Here is a tiny trained network, its code and every weight. The questions are about switching its units off for an input and a target symbol, where a switched-off unit gives its printed mean instead of its output.

import numpy as np


def w(rows, s, z=0):
    codes = np.array(rows[::2]) - 128.0
    scale = np.full(codes.shape[1], s)
    scale[-1] = z or s
    return codes * scale


def norm(h):
    return h / np.sqrt((h * h).mean(-1, keepdims=True) + 1e-5)


def f(y):
    return y / 2 * (1 + np.tanh(0.7978845608 * (y + 0.044715 * y**3)))


def softmax(a):
    e = np.exp(a - a.max(-1, keepdims=True))
    return e / e.sum(-1, keepdims=True)


def log_softmax(a):
    a = a - a.max(-1, keepdims=True)
    return a - np.log(np.exp(a).sum(-1, keepdims=True))


def net(x, mask):
    ids = ['αβγζλμπστφψ'.index(c) for c in x.split()]
    T = len(ids)
    res = E[ids] + P[:T]
    u = 0
    for l in range(3):
        q, k, v = (norm(res) @ M[l].T for M in (Q, K, V))
        z = softmax(np.where(np.tri(T) > 0, q @ k.T / 3**0.5, -1e9)) @ v
        res = res + np.where(mask[u], z, O[l][:, -1]) @ O[l][:, :-1]
        u += 1
        y = f(norm(res) @ A[l][:, :-1].T + A[l][:, -1])
        res = res + np.where(mask[u : u + 8], y, B[l][:, -1]) @ B[l][:, :-1]
        u += 8
    return log_softmax(norm(res)[-1] @ U[:, :-1].T + U[:, -1])


Q, K, V, O, A, B = {}, {}, {}, {}, {}, {}
E = w([
[30,162,252,93,161,111,123,65,85,177,156],'α',
[69,108,144,178,69,130,98,152,123,142,109],'β',
[112,83,102,177,89,152,101,97,124,163,114],'γ',
[104,165,37,119,182,151,151,95,61,209,121],'ζ',
[103,112,98,175,61,65,102,156,129,207,96],'λ',
[180,181,153,155,88,233,148,32,245,123,74],'μ',
[104,77,163,150,151,221,81,134,117,147,130],'π',
[151,132,83,184,124,147,88,138,155,223,186],'σ',
[50,50,41,197,119,86,100,117,136,58,96],'τ',
[122,64,136,213,116,159,132,153,100,186,79],'φ',
[130,57,45,65,82,161,184,91,148,103,234],'ψ',
],0.019)
P = w([
[176,217,146,55,62,63,147,109,3,2,90],'0',
[180,100,124,179,104,124,80,59,110,202,192],'1',
[131,125,137,188,72,109,114,77,119,210,141],'2',
[126,105,138,209,97,112,123,85,153,211,137],'3',
[96,102,125,187,117,115,125,108,135,213,127],'4',
[93,111,136,162,136,155,110,141,169,219,123],'5',
[88,126,132,162,133,180,142,179,179,196,106],'6',
[77,134,100,134,153,148,140,189,190,206,117],'7',
[62,130,105,148,169,156,172,215,186,183,104],'8',
[52,123,123,119,198,146,175,227,217,205,93],'9',
[65,127,79,134,210,151,189,207,242,217,112],'10',
],0.0087)
Q[0] = w([
[72,2,83,230,74,162,76,206,135,191,166],'0.h0',
[172,129,178,55,80,101,177,88,132,77,171],'0.h0',
[145,131,164,63,124,143,178,118,105,161,142],'0.h0',
],0.0099)
K[0] = w([
[2,85,11,70,215,104,248,165,229,152,149],'0.h0',
[175,144,199,144,43,96,80,52,76,100,174],'0.h0',
[168,187,172,71,118,108,126,37,141,143,150],'0.h0',
],0.0085)
V[0] = w([
[56,115,111,159,182,109,92,32,128,15,111],'0.h0',
[152,156,203,182,62,83,92,145,174,127,109],'0.h0',
[140,255,93,160,143,107,64,108,101,177,84],'0.h0',
],0.0074)
O[0] = w([
[110,103,85,61,196,182,180,254,170,193,97,113],'0.h0',
[118,135,154,129,212,136,42,175,186,34,143,2],'0.h0',
[98,204,79,154,174,124,102,73,125,141,56,70],'0.h0',
],0.012,0.0071)
A[0] = w([
[97,184,74,139,121,198,129,122,147,188,78,33],'0.n0',
[172,94,164,113,62,231,176,155,157,140,75,201],'0.n1',
[170,237,123,42,89,114,90,23,92,90,160,159],'0.n2',
[214,106,193,136,105,52,124,165,128,150,121,35],'0.n3',
[126,18,181,218,102,172,88,116,103,121,98,119],'0.n4',
[147,69,99,127,177,84,119,163,114,51,52,51],'0.n5',
[160,153,122,68,19,88,150,141,142,100,181,174],'0.n6',
[2,74,153,141,50,129,76,143,181,202,176,251],'0.n7',
],0.008,0.0023)
B[0] = w([
[85,146,102,168,76,129,149,39,110,118,85,172],'0.n0',
[129,239,82,97,147,74,149,138,179,132,157,204],'0.n1',
[136,99,126,125,206,103,216,174,142,133,156,153],'0.n2',
[160,128,129,119,108,100,131,109,108,56,210,135],'0.n3',
[196,132,103,130,100,109,92,138,178,211,181,169],'0.n4',
[153,93,174,94,40,113,210,86,56,108,122,129],'0.n5',
[168,151,96,130,250,93,147,65,154,134,141,188],'0.n6',
[86,150,165,160,136,108,151,117,173,169,101,246],'0.n7',
],0.011,0.012)
Q[1] = w([
[121,133,162,176,87,151,58,66,160,131,59],'1.h0',
[254,77,218,122,71,162,26,182,26,10,113],'1.h0',
[165,151,119,186,12,68,34,179,139,237,134],'1.h0',
],0.0066)
K[1] = w([
[146,141,197,125,55,133,183,137,144,104,125],'1.h0',
[107,74,85,201,182,157,125,98,200,254,165],'1.h0',
[68,194,198,104,104,186,122,149,136,53,63],'1.h0',
],0.0095)
V[1] = w([
[53,85,183,60,187,162,124,254,49,119,96],'1.h0',
[110,96,152,139,156,72,103,62,129,4,92],'1.h0',
[191,32,44,181,73,89,93,218,99,119,114],'1.h0',
],0.0078)
O[1] = w([
[59,133,98,110,127,90,55,107,94,76,156,30],'1.h0',
[127,77,115,135,247,113,152,156,167,54,161,180],'1.h0',
[156,145,81,184,112,148,132,186,95,154,247,1],'1.h0',
],0.015,0.0046)
A[1] = w([
[20,189,120,115,176,139,181,168,106,150,62,167],'1.n0',
[109,70,84,148,195,123,146,121,164,114,179,63],'1.n1',
[78,97,107,55,123,44,59,95,158,44,127,117],'1.n2',
[122,30,128,172,173,246,141,82,160,144,155,47],'1.n3',
[191,114,128,188,228,134,118,97,186,111,111,52],'1.n4',
[188,62,199,131,134,168,189,101,168,105,27,101],'1.n5',
[77,125,224,124,168,141,171,161,1,165,160,255],'1.n6',
[96,205,82,191,137,83,96,189,126,109,159,124],'1.n7',
],0.0098,0.0021)
B[1] = w([
[144,19,125,162,79,176,31,158,127,150,121,241],'1.n0',
[184,140,112,175,197,100,74,160,59,232,73,228],'1.n1',
[90,201,96,99,57,1,244,174,184,111,119,165],'1.n2',
[100,218,167,81,43,185,101,176,114,203,108,173],'1.n3',
[150,157,121,187,127,195,97,209,98,167,78,221],'1.n4',
[211,151,91,103,55,99,11,128,174,85,181,255],'1.n5',
[168,65,220,103,84,67,72,98,204,111,127,144],'1.n6',
[170,119,117,162,155,56,62,56,169,129,174,167],'1.n7',
],0.0091,0.0072)
Q[2] = w([
[105,141,127,94,182,171,96,206,4,22,212],'2.h0',
[155,95,45,161,184,117,93,96,192,227,141],'2.h0',
[120,140,103,138,62,89,92,108,148,143,129],'2.h0',
],0.012)
K[2] = w([
[88,108,160,175,104,134,127,71,233,194,175],'2.h0',
[193,187,112,111,121,74,91,114,51,7,179],'2.h0',
[174,147,147,34,120,132,173,133,76,107,150],'2.h0',
],0.011)
V[2] = w([
[154,64,96,97,42,179,56,100,117,115,110],'2.h0',
[70,118,64,197,127,32,163,21,2,161,76],'2.h0',
[76,207,242,199,125,102,23,117,75,122,122],'2.h0',
],0.008)
O[2] = w([
[77,35,62,134,96,143,106,177,195,142,163,130],'2.h0',
[222,101,168,188,73,225,150,188,72,85,139,164],'2.h0',
[116,93,137,249,104,112,185,33,187,102,103,2],'2.h0',
],0.011,0.0053)
A[2] = w([
[126,117,35,75,115,78,20,153,129,80,186,116],'2.n0',
[132,83,124,23,19,154,103,67,184,145,147,67],'2.n1',
[45,163,82,1,203,56,136,69,188,127,56,3],'2.n2',
[161,175,188,155,167,165,149,173,4,153,118,107],'2.n3',
[190,104,185,122,180,109,193,93,187,144,15,199],'2.n4',
[22,152,81,178,233,86,101,121,122,81,192,92],'2.n5',
[33,162,108,115,114,123,226,112,99,97,74,58],'2.n6',
[97,159,192,184,31,209,204,159,103,148,169,113],'2.n7',
],0.0095,0.0048)
B[2] = w([
[99,194,131,215,113,175,114,136,173,157,176,175],'2.n0',
[102,138,102,152,243,123,131,142,7,163,115,247],'2.n1',
[156,41,230,127,123,180,148,124,115,135,210,191],'2.n2',
[84,68,172,124,113,157,160,105,94,155,131,186],'2.n3',
[76,203,119,184,109,173,53,122,162,118,198,253],'2.n4',
[185,56,83,59,107,91,81,95,149,135,33,178],'2.n5',
[147,172,149,109,141,142,218,231,144,51,143,129],'2.n6',
[192,72,139,124,179,50,97,56,138,138,158,190],'2.n7',
],0.011,0.0078)
U = w([
[77,42,239,90,147,135,57,57,144,139,147,183],'α',
[78,128,162,124,73,129,214,139,122,63,108,252],'β',
[67,147,88,156,50,169,73,134,46,107,246,34],'γ',
[75,89,93,155,65,161,182,17,57,205,51,94],'ζ',
[187,89,83,118,173,28,101,116,106,100,70,102],'λ',
[160,227,112,141,69,201,148,100,238,113,67,131],'μ',
[141,188,136,11,108,132,124,166,55,178,75,132],'π',
[103,151,162,220,224,164,180,152,58,128,114,99],'σ',
[60,45,51,133,104,181,180,250,162,159,87,115],'τ',
[241,17,148,123,38,194,138,99,111,107,121,89],'φ',
[165,137,149,113,118,76,253,111,148,194,219,153],'ψ',
],0.0053,0.0029)

Each question gives the input, a string of symbols that net reads in full, and the target symbol t.
The units are the heads (3 rows each of Q, K, V and O) and the neurons (one row each of A and B). Each row of codes is followed by its name. A weight is (code - 128) times the scale printed after its matrix; where a second scale follows, it is the last column's (O, A, B and U).
mask holds one flag per unit, layer by layer, with each layer's heads first. A switched-off unit (its flag False) gives its mean, the last column of its rows in O or B, instead of its output. The means were averaged over made-up inputs and are rounded, as every weight is.
A unit's drop is (log p(t) with every unit on - log p(t) with that unit switched off) / (log p(t) with every unit on - log p(t) with every unit switched off).
The circuit of an input: a set's keep is (log p(t) with only the set's units on - log p(t) with every unit switched off) / (log p(t) with every unit on - log p(t) with every unit switched off). Starting from the 12 units with the biggest drops (on a tie, the unit counted first), units are removed one at a time, each time the one whose removal leaves the highest keep (on an exact tie, the one counted first), for as long as the keep stays at least 0.8.
units of the circuit, in order: the units of the circuit, biggest drop first
unit that matters most: the unit with the biggest drop
top k neurons: the k neurons with the biggest drops, biggest first
top k neurons in layer l: the k neurons of layer l with the biggest drops, biggest first
input α ψ τ λ φ ζ λ λ ψ λ π, target ψ: units of the circuit, in order	[0.h0; 0.n1]
input ψ λ π ζ π τ ψ γ, target π: unit that matters most	2.h0
input ζ α μ μ β ψ ζ γ β, target φ: units of the circuit, in order	[2.h0; 2.n7]
input β ψ σ ζ σ ψ τ σ β, target λ: top 2 neurons	[2.n5; 0.n1]
input ζ φ ψ ζ λ σ μ ψ λ ψ λ, target φ: units of the circuit, in order	[2.h0; 0.h0]
input ψ ψ φ ζ λ ζ λ γ ψ π φ, target ψ: units of the circuit, in order	[0.h0; 0.n1]
input φ π α τ γ ψ π π, target ψ: units of the circuit, in order	[0.h0; 0.n1; 1.n0]
input λ λ ζ ψ λ α, target σ: units of the circuit, in order	[0.h0; 1.h0; 1.n4]
input α ζ ψ ψ φ ψ φ β λ β λ, target β: top 2 neurons	[1.n2; 2.n6]
input ζ τ λ μ τ λ, target τ: top 2 neurons	[1.n0; 0.n1]
input λ λ ψ φ λ γ λ ψ α, target σ: top 4 neurons in layer 0	[0.n7; 0.n5; 0.n2; 0.n1]
input φ ζ μ ζ μ, target ψ: top 3 neurons in layer 0	[0.n4; 0.n5; 0.n7]
input λ φ λ π, target σ: top 2 neurons	[0.n4; 0.n7]
input ψ λ ψ μ ψ ψ ψ β ψ β, target π: unit that matters most	2.h0
input β ζ σ τ γ, target λ: top 2 neurons	[0.n1; 2.n5]
input β φ σ ψ, target λ: top 3 neurons	[2.n5; 1.n1; 0.n1]
input π ζ ζ ζ ζ μ λ β ζ β α, target ζ: top 3 neurons	[0.n6; 0.n7; 2.n1]
input μ π α μ σ ζ ψ γ β ζ ζ, target α: top 2 neurons in layer 0	[0.n4; 0.n2]
input τ λ ψ τ λ ζ γ ζ γ, target γ: top 2 neurons in layer 0	[0.n5; 0.n7]
input ψ ζ φ λ μ α π μ, target π: units of the circuit, in order	[2.h0]
input μ σ ζ ζ ζ φ γ, target α: top 2 neurons	[2.n2; 1.n5]
input λ λ α ψ ψ, target σ: top 2 neurons	[1.n1; 0.n6]
input σ γ φ μ π λ ψ, target μ: top 3 neurons in layer 0	[0.n6; 0.n4; 0.n2]
input ψ σ ψ ψ α ζ σ, target ζ: top 2 neurons in layer 0	[0.n0; 0.n1]
input α ψ φ, target β: top 2 neurons in layer 1	[1.n2; 1.n5]
input γ ζ ψ α π β φ μ, target τ: top 2 neurons in layer 0	[0.n0; 0.n6]
input π ψ λ ζ, target ζ: top neuron	[0.n1]
input λ ψ ψ ζ ψ π ψ γ, target σ: top 4 neurons in layer 0	[0.n1; 0.n6; 0.n2; 0.n7]
input ψ β ψ μ τ α, target π: top 2 neurons in layer 1	[1.n5; 1.n7]
